Below are the code and all the weights of a small trained network. Each question names an input and a target symbol and asks about switching units off, where a switched-off unit gives its printed mean instead of its output.

import numpy as np


def w(rows, s, z=0):
    codes = np.array(rows[::2]) - 128.0
    scale = np.full(codes.shape[1], s)
    scale[-1] = z or s
    return codes * scale


def f(y):
    return y / 2 * (1 + np.tanh(0.7978845608 * (y + 0.044715 * y**3)))


def softmax(a):
    e = np.exp(a - a.max(-1, keepdims=True))
    return e / e.sum(-1, keepdims=True)


def log_softmax(a):
    a = a - a.max(-1, keepdims=True)
    return a - np.log(np.exp(a).sum(-1, keepdims=True))


def net(x, mask):
    ids = ['βδθλξτω'.index(c) for c in x.split()]
    T = len(ids)
    res = E[ids] + P[:T]
    u = 0
    for l in range(3):
        q, k, v = (res @ M[l].T for M in (Q, K, V))
        z = softmax(np.where(np.tri(T) > 0, q @ k.T / 3**0.5, -1e9)) @ v
        res = res + np.where(mask[u], z, O[l][:, -1]) @ O[l][:, :-1]
        u += 1
        y = f(res @ A[l][:, :-1].T + A[l][:, -1])
        res = res + np.where(mask[u : u + 8], y, B[l][:, -1]) @ B[l][:, :-1]
        u += 8
    return log_softmax(res[-1] @ U[:, :-1].T + U[:, -1])


Q, K, V, O, A, B = {}, {}, {}, {}, {}, {}
E = w([
[160,195,161,101,200,70,59,92,46],'β',
[117,99,111,103,135,103,175,99,163],'δ',
[94,105,38,140,116,92,131,131,116],'θ',
[124,45,202,45,147,79,107,178,142],'λ',
[69,119,41,64,86,173,98,149,111],'ξ',
[135,163,108,192,185,179,156,68,97],'τ',
[137,83,157,142,250,146,151,221,144],'ω',
],0.019)
P = w([
[254,136,119,87,87,183,211,216,110],'0',
[206,23,174,194,130,157,123,156,138],'1',
[176,147,134,124,97,161,81,177,125],'2',
[162,143,122,116,111,147,99,151,132],'3',
[149,143,124,115,116,133,109,130,142],'4',
[131,160,104,116,122,128,100,140,134],'5',
[117,156,109,121,128,119,113,133,137],'6',
[101,161,125,118,132,125,133,120,159],'7',
[83,171,100,123,144,119,120,144,135],'8',
[65,164,114,129,152,105,149,148,148],'9',
[63,153,120,141,178,95,173,135,137],'10',
[47,194,91,130,177,101,137,128,121],'11',
],0.011)
Q[0] = w([
[1,167,200,99,148,52,34,127,67],'L0H0',
[93,122,36,55,124,35,97,93,177],'L0H0',
[106,139,166,123,242,117,142,90,123],'L0H0',
],0.0068)
K[0] = w([
[6,139,135,117,157,79,160,139,189],'L0H0',
[73,132,124,117,125,162,106,98,101],'L0H0',
[112,118,113,112,154,109,89,134,30],'L0H0',
],0.011)
V[0] = w([
[77,81,130,138,27,240,176,66,27],'L0H0',
[65,17,158,109,106,162,194,253,75],'L0H0',
[160,112,150,123,86,227,111,10,41],'L0H0',
],0.0048)
O[0] = w([
[57,51,141,45,162,181,238,174,12,2],'L0H0',
[154,64,208,164,49,162,152,57,202,86],'L0H0',
[139,253,130,109,2,57,45,146,106,105],'L0H0',
],0.0075,0.0058)
A[0] = w([
[118,55,109,156,97,199,179,138,114,252],'L0N0',
[123,190,60,153,165,150,141,71,115,216],'L0N1',
[192,164,105,107,102,144,156,133,148,93],'L0N2',
[132,87,109,73,91,83,80,198,129,173],'L0N3',
[169,103,170,182,70,140,188,1,88,134],'L0N4',
[124,154,169,143,189,121,101,116,86,149],'L0N5',
[108,152,132,108,144,150,150,202,83,108],'L0N6',
[135,126,180,163,109,126,123,145,108,44],'L0N7',
],0.0093,0.0022)
B[0] = w([
[196,186,173,60,134,14,209,89,136,149],'L0N0',
[115,155,150,79,109,51,126,189,212,228],'L0N1',
[211,129,153,90,100,150,119,134,92,130],'L0N2',
[181,114,205,126,102,74,227,61,146,160],'L0N3',
[164,174,142,144,104,77,98,158,126,131],'L0N4',
[108,88,132,136,104,200,93,183,98,249],'L0N5',
[153,159,167,177,213,105,165,177,124,142],'L0N6',
[169,119,176,127,129,137,164,61,2,124],'L0N7',
],0.0091,0.011)
Q[1] = w([
[126,65,90,149,108,254,187,192,176],'L1H0',
[134,151,125,197,127,99,136,88,105],'L1H0',
[133,116,55,110,125,110,105,151,219],'L1H0',
],0.0075)
K[1] = w([
[158,26,134,100,148,178,148,136,105],'L1H0',
[168,170,94,121,161,86,250,118,146],'L1H0',
[2,105,119,183,147,158,153,192,174],'L1H0',
],0.0085)
V[1] = w([
[106,97,107,141,134,65,191,119,106],'L1H0',
[91,94,144,104,184,73,115,127,146],'L1H0',
[80,132,140,255,137,115,180,185,158],'L1H0',
],0.0067)
O[1] = w([
[169,201,52,115,149,152,144,119,130,2],'L1H0',
[169,80,178,216,163,87,244,100,123,218],'L1H0',
[176,139,122,187,55,61,139,67,114,87],'L1H0',
],0.011,0.0041)
A[1] = w([
[162,179,99,211,126,176,107,177,128,136],'L1N0',
[169,162,126,107,218,150,84,54,207,146],'L1N1',
[141,146,127,126,180,50,133,65,143,131],'L1N2',
[97,100,167,148,68,253,85,97,105,111],'L1N3',
[177,181,120,99,80,139,126,65,133,63],'L1N4',
[179,96,21,122,45,41,144,101,147,200],'L1N5',
[140,137,114,133,187,227,152,67,102,4],'L1N6',
[96,153,145,93,42,87,151,137,157,155],'L1N7',
],0.0072,0.0044)
B[1] = w([
[157,107,94,80,70,99,136,169,164,196],'L1N0',
[208,130,141,164,227,135,175,71,99,197],'L1N1',
[78,243,125,48,106,145,106,111,187,255],'L1N2',
[36,59,171,213,97,63,28,36,154,134],'L1N3',
[55,114,154,131,182,89,164,156,189,137],'L1N4',
[153,162,106,67,132,245,54,196,146,253],'L1N5',
[65,193,37,95,142,226,254,150,76,120],'L1N6',
[229,126,127,123,75,30,48,200,112,201],'L1N7',
],0.0068,0.0052)
Q[2] = w([
[254,172,244,95,187,110,102,246,182],'L2H0',
[51,205,190,41,179,89,170,179,137],'L2H0',
[163,104,175,116,46,49,91,132,142],'L2H0',
],0.0064)
K[2] = w([
[9,107,115,204,151,101,206,145,243],'L2H0',
[1,139,78,132,34,29,166,151,198],'L2H0',
[41,214,159,109,247,90,50,148,127],'L2H0',
],0.0057)
V[2] = w([
[69,146,176,42,114,60,2,38,94],'L2H0',
[101,34,243,111,117,129,241,120,170],'L2H0',
[196,102,109,87,1,129,90,115,157],'L2H0',
],0.0052)
O[2] = w([
[229,250,96,88,221,54,192,138,81,6],'L2H0',
[164,42,18,38,135,52,202,109,136,148],'L2H0',
[63,64,119,251,169,186,114,83,1,71],'L2H0',
],0.0068,0.0022)
A[2] = w([
[92,158,123,180,41,85,110,124,68,218],'L2N0',
[176,159,37,150,109,105,85,92,111,40],'L2N1',
[170,129,126,84,112,96,182,52,127,161],'L2N2',
[185,95,116,121,107,128,104,148,122,5],'L2N3',
[174,98,222,144,91,176,167,103,185,58],'L2N4',
[133,83,185,127,188,76,64,99,127,112],'L2N5',
[126,85,183,124,181,69,142,79,20,68],'L2N6',
[197,83,117,255,94,136,176,97,179,137],'L2N7',
],0.0081,0.0015)
B[2] = w([
[158,114,159,103,149,15,83,85,84,147],'L2N0',
[181,110,160,153,168,178,200,58,53,145],'L2N1',
[62,147,100,223,167,159,98,184,131,168],'L2N2',
[109,139,255,118,96,141,146,178,72,151],'L2N3',
[146,195,171,122,162,74,159,185,94,182],'L2N4',
[176,131,36,157,70,124,68,101,154,252],'L2N5',
[117,118,82,106,168,147,74,119,76,176],'L2N6',
[42,124,111,113,123,83,39,96,175,168],'L2N7',
],0.0095,0.012)
U = w([
[225,164,184,94,126,121,186,206,152,108],'β',
[115,172,75,140,115,137,76,121,199,246],'δ',
[110,186,98,253,91,230,129,179,153,3],'θ',
[233,92,78,146,148,105,169,81,154,64],'λ',
[34,145,114,53,121,142,148,129,98,172],'ξ',
[145,155,195,154,86,89,139,62,87,111],'τ',
[142,78,162,118,4,127,116,151,191,138],'ω',
],0.0063,0.0022)

Each question gives the input, a string of symbols that net reads in full, and the target symbol t.
The units are the heads (3 rows each of Q, K, V and O) and the neurons (one row each of A and B). Each row of codes is followed by its name. A weight is (code - 128) times the scale printed after its matrix; where a second scale follows, it is the last column's (O, A, B and U).
mask holds one flag per unit, layer by layer, with each layer's heads first. A switched-off unit (its flag False) gives its mean, the last column of its rows in O or B, instead of its output. The means were averaged over made-up inputs and are rounded, as every weight is.
A unit's drop is (log p(t) with every unit on - log p(t) with that unit switched off) / (log p(t) with every unit on - log p(t) with every unit switched off).
The circuit of an input: a set's keep is (log p(t) with only the set's units on - log p(t) with every unit switched off) / (log p(t) with every unit on - log p(t) with every unit switched off). Starting from the 12 units with the biggest drops (on a tie, the unit counted first), units are removed one at a time, each time the one whose removal leaves the highest keep (on an exact tie, the one counted first), for as long as the keep stays at least 0.8.
units of the circuit, in order: the units of the circuit, biggest drop first
most important unit: the unit with the biggest drop
k most important neurons: the k neurons with the biggest drops, biggest first
top k neurons in layer l: the k neurons of layer l with the biggest drops, biggest first
input ω τ θ ω δ β ξ, target ξ: 3 most important neurons : [L0N5 L0N0 L2N5]
input ξ ω β θ λ ω β λ θ β β β, target β: units of the circuit, in order : [L0N1 L1N5 L1H0 L2H0]
input δ ω θ, target β: most important unit : L0N0
input ω τ ω λ β β β λ λ λ, target λ: units of the circuit, in order : [L2H0 L0N3]
input β β β ω ω θ, target ω: 4 most important neurons : [L1N5 L0N5 L1N7 L0N6]
input β β β θ β β θ, target θ: units of the circuit, in order : [L0N5 L1N5 L2H0 L1H0]
input β ξ β δ, target β: units of the circuit, in order : [L2N5 L2N7]
input β ω ω ω β θ λ β λ θ ω τ, target ω: 2 most important neurons : [L1N5 L0N1]
input ω β β ω τ ω ξ, target β: units of the circuit, in order : [L2N5 L2N7 L0N3]
input θ β λ θ τ θ, target τ: 4 most important neurons : [L1N7 L2N0 L0N3 L0N1]
input ω β θ λ λ β θ ω β, target ω: 2 most important neurons : [L1N5 L0N5]
input λ θ β β ξ β β β, target β: 3 most important neurons : [L0N1 L1N5 L1N7]
input τ β β τ θ θ λ θ β β β τ, target τ: 3 most important neurons : [L2N0 L1N7 L1N2]
input β β ω δ, target β: most important unit : L2N5
input τ ω ω λ β ω β θ, target β: top 3 neurons in layer 2 : [L2N5 L2N1 L2N7]
input β τ θ β β λ ω, target ω: units of the circuit, in order : [L2H0 L1H0]
input β β θ ξ β ξ, target ξ: units of the circuit, in order : [L0H0 L2N5]
input β θ ω β δ β ω β β, target ω: units of the circuit, in order : [L0N5 L1N5 L2H0 L0N6]
input λ β δ β θ θ ω ω β β τ, target β: units of the circuit, in order : [L0N1 L2N5]
input ω β λ ω τ τ δ λ, target τ: units of the circuit, in order : [L0N1 L0N3 L2H0 L1H0]
input τ ω β β β θ ω λ ω θ, target ω: 4 most important neurons : [L1N5 L1N7 L0N6 L0N5]
input λ θ β, target λ: 2 most important neurons : [L0N0 L0N1]
input β ω ω β τ, target β: 2 most important neurons : [L1N7 L0N1]
input β β β ξ β λ, target β: 2 most important neurons : [L0N3 L1N7]
input β λ θ, target λ: 2 most important neurons : [L2N1 L0N5]
input β θ ω β θ λ δ β β θ β, target θ: most important unit : L2H0
input ω ω β β δ β θ ω ξ, target ω: 3 most important neurons : [L1N5 L1N7 L0N5]
input β β ω β β τ β, target τ: top 3 neurons in layer 0 : [L0N1 L0N5 L0N3]
